[[143 119 133 117 130 120]
 [123 123 111 117 110 131]
 [123 132 152 145 155 127]
 [145 127 146 136 146 114]
 [121 129 118 133 120 128]]
->
[[120 143 119 133 117 130]
 [131 123 123 111 117 110]
 [127 123 132 152 145 155]
 [114 145 127 146 136 146]
 [128 121 129 118 133 120]]

[[140 127 116 136 130 135 140]
 [137 120 143 129 131 120 116]
 [116 147 132 123 130 127 132]
 [126 122 125 124 124 107 131]
 [121 123 110 125 128 119 137]
 [133 118 127 123 114 114 124]
 [118 132 122 127 144 138 127]
 [121 125 133 121 130 137 111]
 [126 126 110 123 114 127 135]
 [138 124 118 134 129 119 142]
 [115 140 121 122 127 141 127]
 [128 125 138 127 136 108 126]]
->
[[140 140 127 116 136 130 135]
 [116 137 120 143 129 131 120]
 [132 116 147 132 123 130 127]
 [131 126 122 125 124 124 107]
 [137 121 123 110 125 128 119]
 [124 133 118 127 123 114 114]
 [127 118 132 122 127 144 138]
 [111 121 125 133 121 130 137]
 [135 126 126 110 123 114 127]
 [142 138 124 118 134 129 119]
 [127 115 140 121 122 127 141]
 [126 128 125 138 127 136 108]]

[[127 153 127 109 121 141 128 123 120 124]
 [136 130 145 138 144 137 137 114 155 147]
 [130 144 128 126 115 140 123 118 127 114]]
->
[[124 127 153 127 109 121 141 128 123 120]
 [147 136 130 145 138 144 137 137 114 155]
 [114 130 144 128 126 115 140 123 118 127]]

[[133 107 149 130 139 121 109 113 134 108 138 126]
 [110 121 130 142 145 138 134 142 136 149 144 133]
 [128 150 111 121 149 120 136 117 106 111 109 129]
 [131 133 117 136 140 117 148 134 108 126 143 137]
 [108 148 142 118 114 149 115 128 122 111 142 129]]
->
[[126 133 107 149 130 139 121 109 113 134 108 138]
 [133 110 121 130 142 145 138 134 142 136 149 144]
 [129 128 150 111 121 149 120 136 117 106 111 109]
 [137 131 133 117 136 140 117 148 134 108 126 143]
 [129 108 148 142 118 114 149 115 128 122 111 142]]

[[104 104]
 [106 104]
 [106 104]
 [107 104]
 [102 103]
 [104 103]
 [103 103]]
->
[[104 104]
 [104 106]
 [104 106]
 [104 107]
 [103 102]
 [103 104]
 [103 103]]

[[148 134 125 125 125 130 134 122]
 [133 133 125 125 125 134 134 112]
 [127 138 125 125 124 134 134 139]
 [131 136 125 125 124 134 134 134]
 [133 136 125 125 124 133 134 125]
 [155 133 125 125 124 130 134 149]
 [124 134 125 125 125 137 134 114]
 [123 136 125 125 124 137 134 131]]
->
[[122 148 134 125 125 125 130 134]
 [112 133 133 125 125 125 134 134]
 [139 127 138 125 125 124 134 134]
 [134 131 136 125 125 124 134 134]
 [125 133 136 125 125 124 133 134]
 [149 155 133 125 125 124 130 134]
 [114 124 134 125 125 125 137 134]
 [131 123 136 125 125 124 137 134]]

[[133 132 131 132 130 130]
 [128 128 129 128 128 130]
 [129 131 132 126 125 136]
 [124 125 124 129 130 124]
 [132 131 129 149 149 128]
 [107 108 110 132 140 110]
 [147 147 151 130 123 157]]
->
[[130 133 132 131 132 130]
 [130 128 128 129 128 128]
 [136 129 131 132 126 125]
 [124 124 125 124 129 130]
 [128 132 131 129 149 149]
 [110 107 108 110 132 140]
 [157 147 147 151 130 123]]

[[134 153 150 131 140 133 136]
 [143 117 111 122 119 104 109]
 [131 138 153 150 135 144 145]]
->
[[136 134 153 150 131 140 133]
 [109 143 117 111 122 119 104]
 [145 131 138 153 150 135 144]]

[[122 132 123 134 118 132 122 129 126 129]
 [134 123 137 124 137 127 141 127 137 128]
 [145 136 139 132 130 130 122 126 121 124]
 [122 125 115 122 132 128 137 135 138 136]
 [123 136 107 134 124 136 125 139 125 137]]
->
[[129 122 132 123 134 118 132 122 129 126]
 [128 134 123 137 124 137 127 141 127 137]
 [124 145 136 139 132 130 130 122 126 121]
 [136 122 125 115 122 132 128 137 135 138]
 [137 123 136 107 134 124 136 125 139 125]]
---
[[127 132 146 122 121 138 139 117 136 135]
 [132 130 113 133 127 122 117 133 122 132]
 [128 129 143 132 118 121 141 126 135 134]
 [130 128 101 129 139 129 107 135 116 123]
 [124 126 133 118 136 142 131 123 130 120]
 [123 124 137 118 137 140 135 124 132 118]
 [133 135 133 138 110 117 132 126 131 145]
 [126 123 107 122 147 136 112 134 118 114]
 [132 130 127 137 119 115 129 132 128 135]]
->
[[127 132 128 130 124 123 133 126 132]
 [132 130 129 128 126 124 135 123 130]
 [146 113 143 101 133 137 133 107 127]
 [122 133 132 129 118 118 138 122 137]
 [121 127 118 139 136 137 110 147 119]
 [138 122 121 129 142 140 117 136 115]
 [139 117 141 107 131 135 132 112 129]
 [117 133 126 135 123 124 126 134 132]
 [136 122 135 116 130 132 131 118 128]
 [135 132 134 123 120 118 145 114 135]]

[[143 123 127]
 [142 137 129]
 [146 136 120]
 [136 121 128]
 [149 121 127]
 [151 139 119]
 [141 136 122]
 [134 127 129]
 [141 136 130]
 [145 139 126]
 [147 121 128]
 [145 136 122]]
->
[[143 142 146 136 149 151 141 134 141 145 147 145]
 [123 137 136 121 121 139 136 127 136 139 121 136]
 [127 129 120 128 127 119 122 129 130 126 128 122]]

[[135 128 120 134 125 123 114 135 139 144 124 123 119]
 [134 128 122 134 118 130 142 118 125 121 124 138 147]
 [127 122 109 122 125 123 126 136 142 122 124 120 115]
 [134 124 104 125 124 123 126 149 125 131 124 135 129]
 [134 144 150 134 127 130 130 118 125 135 121 134 132]]
->
[[135 134 127 134 134]
 [128 128 122 124 144]
 [120 122 109 104 150]
 [134 134 122 125 134]
 [125 118 125 124 127]
 [123 130 123 123 130]
 [114 142 126 126 130]
 [135 118 136 149 118]
 [139 125 142 125 125]
 [144 121 122 131 135]
 [124 124 124 124 121]
 [123 138 120 135 134]
 [119 147 115 129 132]]

[[151 134 125 124 131 117 143 123 110 119 134 133 117 118 133]
 [110 136 126 125 148 147 127 126 114 130 129 116 141 105 124]]
->
[[151 110]
 [134 136]
 [125 126]
 [124 125]
 [131 148]
 [117 147]
 [143 127]
 [123 126]
 [110 114]
 [119 130]
 [134 129]
 [133 116]
 [117 141]
 [118 105]
 [133 124]]

[[127 138 125 127 136 138 132 121 118 121]
 [133 131 117 123 136 121 116 135 143 105]
 [116 121 121 143 147 129 157 124 156 122]
 [133 120 140 149 113 116 121 146 142 102]]
->
[[127 133 116 133]
 [138 131 121 120]
 [125 117 121 140]
 [127 123 143 149]
 [136 136 147 113]
 [138 121 129 116]
 [132 116 157 121]
 [121 135 124 146]
 [118 143 156 142]
 [121 105 122 102]]

[[111 138 122 131 100 126 114 122]
 [147 115 124 116 141 123 136 126]
 [109 137 124 130 101 132 118 122]
 [110 136 123 130 100 130 118 123]
 [116 137 122 131 103 123 112 122]
 [115 128 125 126 111 137 129 124]
 [110 136 123 131 100 130 117 123]
 [123 122 124 123 117 135 132 126]]
->
[[111 147 109 110 116 115 110 123]
 [138 115 137 136 137 128 136 122]
 [122 124 124 123 122 125 123 124]
 [131 116 130 130 131 126 131 123]
 [100 141 101 100 103 111 100 117]
 [126 123 132 130 123 137 130 135]
 [114 136 118 118 112 129 117 132]
 [122 126 122 123 122 124 123 126]]
